Below are the code and all the weights of a small trained network. Each question names an input and a class and asks about switching units off, where a switched-off unit gives its printed mean instead of its output.

import numpy as np


def w(rows, s, z=0):
    codes = np.array(rows[::2]) - 128.0
    scale = np.full(codes.shape[1], s)
    scale[-1] = z or s
    return codes * scale


def f(y):
    return y / 2 * (1 + np.tanh(0.7978845608 * (y + 0.044715 * y**3)))


def log_softmax(a):
    a = a - a.max(-1, keepdims=True)
    return a - np.log(np.exp(a).sum(-1, keepdims=True))


def net(x, mask):
    res = np.array(x, float).reshape(1, 7) / 4 @ E
    y = f(res @ A[0][:, :-1].T + A[0][:, -1])
    res = res + np.where(mask, y, B[0][:, -1]) @ B[0][:, :-1]
    return log_softmax(res[-1] @ U[:, :-1].T + U[:, -1])


A, B = {}, {}
E = w([
[104,106,54,13,62,38],'x0',
[3,158,140,203,62,100],'x1',
[63,158,234,40,251,76],'x2',
[217,117,216,152,88,18],'x3',
[99,29,204,86,45,189],'x4',
[153,240,164,70,64,173],'x5',
[128,128,128,128,129,129],'x6',
],0.0053)
A[0] = w([
[100,113,54,30,84,46,59],'N0',
[139,202,147,101,93,161,62],'N1',
[111,89,165,108,101,157,75],'N2',
[106,72,187,106,86,166,88],'N3',
[198,104,161,127,132,93,85],'N4',
[174,121,68,171,67,147,5],'N5',
[184,197,82,149,169,87,142],'N6',
[136,138,172,183,167,176,37],'N7',
[138,195,88,144,170,85,108],'N8',
[145,128,163,169,163,181,35],'N9',
[129,134,188,68,200,102,88],'N10',
[140,144,173,189,159,169,21],'N11',
[141,222,157,97,77,156,179],'N12',
[9,137,146,205,79,81,15],'N13',
[142,138,152,172,133,160,26],'N14',
[203,101,82,135,96,160,102],'N15',
[90,11,96,189,179,77,91],'N16',
[204,158,132,59,136,180,78],'N17',
[192,119,172,132,115,72,109],'N18',
[154,131,91,152,92,143,54],'N19',
[70,140,177,73,184,122,13],'N20',
[202,32,96,94,209,142,57],'N21',
[104,118,57,72,191,233,165],'N22',
[188,125,190,155,105,61,13],'N23',
[149,53,184,82,105,177,148],'N24',
],0.012,0.002)
B[0] = w([
[242,116,189,104,136,186,229],'N0',
[104,159,132,78,122,105,176],'N1',
[127,108,104,126,171,127,156],'N2',
[123,87,99,123,205,123,186],'N3',
[134,170,94,158,119,153,183],'N4',
[81,63,158,135,77,126,202],'N5',
[134,70,89,138,208,111,216],'N6',
[198,119,157,98,113,153,182],'N7',
[118,75,94,127,188,126,197],'N8',
[180,121,159,112,120,142,172],'N9',
[96,60,153,172,62,105,235],'N10',
[198,113,156,95,119,150,179],'N11',
[78,165,143,60,145,89,214],'N12',
[168,195,106,218,117,62,230],'N13',
[146,108,158,99,123,131,151],'N14',
[109,88,159,172,75,98,196],'N15',
[57,156,155,5,135,115,230],'N16',
[135,180,153,137,127,54,208],'N17',
[112,171,92,152,103,189,196],'N18',
[95,103,151,130,112,135,161],'N19',
[86,79,145,153,48,131,209],'N20',
[138,199,145,145,122,45,216],'N21',
[119,186,71,168,112,211,253],'N22',
[93,168,92,120,116,218,198],'N23',
[140,88,81,142,202,107,205],'N24',
],0.029,0.0067)
U = w([
[88,43,159,145,62,124,114],'0',
[246,108,182,68,130,167,95],'1',
[161,186,117,153,129,46,252],'2',
[101,169,60,123,118,228,120],'3',
[84,156,143,2,142,90,91],'4',
[135,50,67,114,214,115,98],'5',
],0.0092,0.0041)

Each question gives the input, the list of numbers given to net, and the class t.
The units are the neurons (one row each of A and B). Each row of codes is followed by its name. A weight is (code - 128) times the scale printed after its matrix; where a second scale follows, it is the last column's (A, B and U).
mask holds one flag per neuron, in row order. A switched-off neuron (its flag False) gives its mean, the last column of its row in B, instead of its output. The means were averaged over made-up inputs and are rounded, as every weight is.
A unit's drop is (log p(t) with every unit on - log p(t) with that unit switched off) / (log p(t) with every unit on - log p(t) with every unit switched off).
The circuit of an input: a set's keep is (log p(t) with only the set's units on - log p(t) with every unit switched off) / (log p(t) with every unit on - log p(t) with every unit switched off). Starting from the 12 units with the biggest drops (on a tie, the unit counted first), units are removed one at a time, each time the one whose removal leaves the highest keep (on an exact tie, the one counted first), for as long as the keep stays at least 0.8.
units of the circuit, in order: the units of the circuit, biggest drop first
most important unit: the unit with the biggest drop
top k neurons: the k neurons with the biggest drops, biggest first
drop when u is switched off: that unit's drop, to one decimal
input [-5,1,-4,1,4,8,2], class 4: most important unit -> N12
input [-5,-6,-4,-3,-8,-3,7], class 5: top 2 neurons -> N6; N8
input [6,-3,-3,-3,6,-1,-4], class 1: top 2 neurons -> N0; N6
input [3,3,1,4,3,1,-4], class 3: top 2 neurons -> N21; N17
input [-5,6,3,-5,3,-6,5], class 2: top 2 neurons -> N13; N0
input [-3,-3,2,0,2,6,-5], class 4: top 2 neurons -> N13; N12
input [2,4,-6,-4,1,-8,-4], class 4: top 3 neurons -> N16; N10; N20
input [3,1,3,5,4,1,-8], class 3: units of the circuit, in order -> N23; N18
input [-4,7,-7,-5,-4,-5,1], class 0: top 3 neurons -> N5; N21; N19
input [0,2,-7,7,-2,2,-4], class 0: top 3 neurons -> N5; N22; N15
input [-7,-6,4,2,-4,-7,7], class 1: top 3 neurons -> N7; N11; N9
input [4,-6,-8,1,5,8,-1], class 0: top 2 neurons -> N15; N5
input [-8,4,8,-8,-8,-5,-5], class 0: top 3 neurons -> N20; N10; N0
input [3,-3,5,6,8,7,5], class 5: units of the circuit, in order -> N24
input [-7,8,-6,-8,-4,5,8], class 2: top 4 neurons -> N13; N0; N23; N12
input [-3,-7,3,-3,5,3,-7], class 2: drop when N17 is switched off -> 0.2
input [1,-1,-3,5,5,-4,-5], class 3: drop when N23 is switched off -> 0.5
input [-5,-3,-4,7,2,0,8], class 3: drop when N23 is switched off -> 0.6
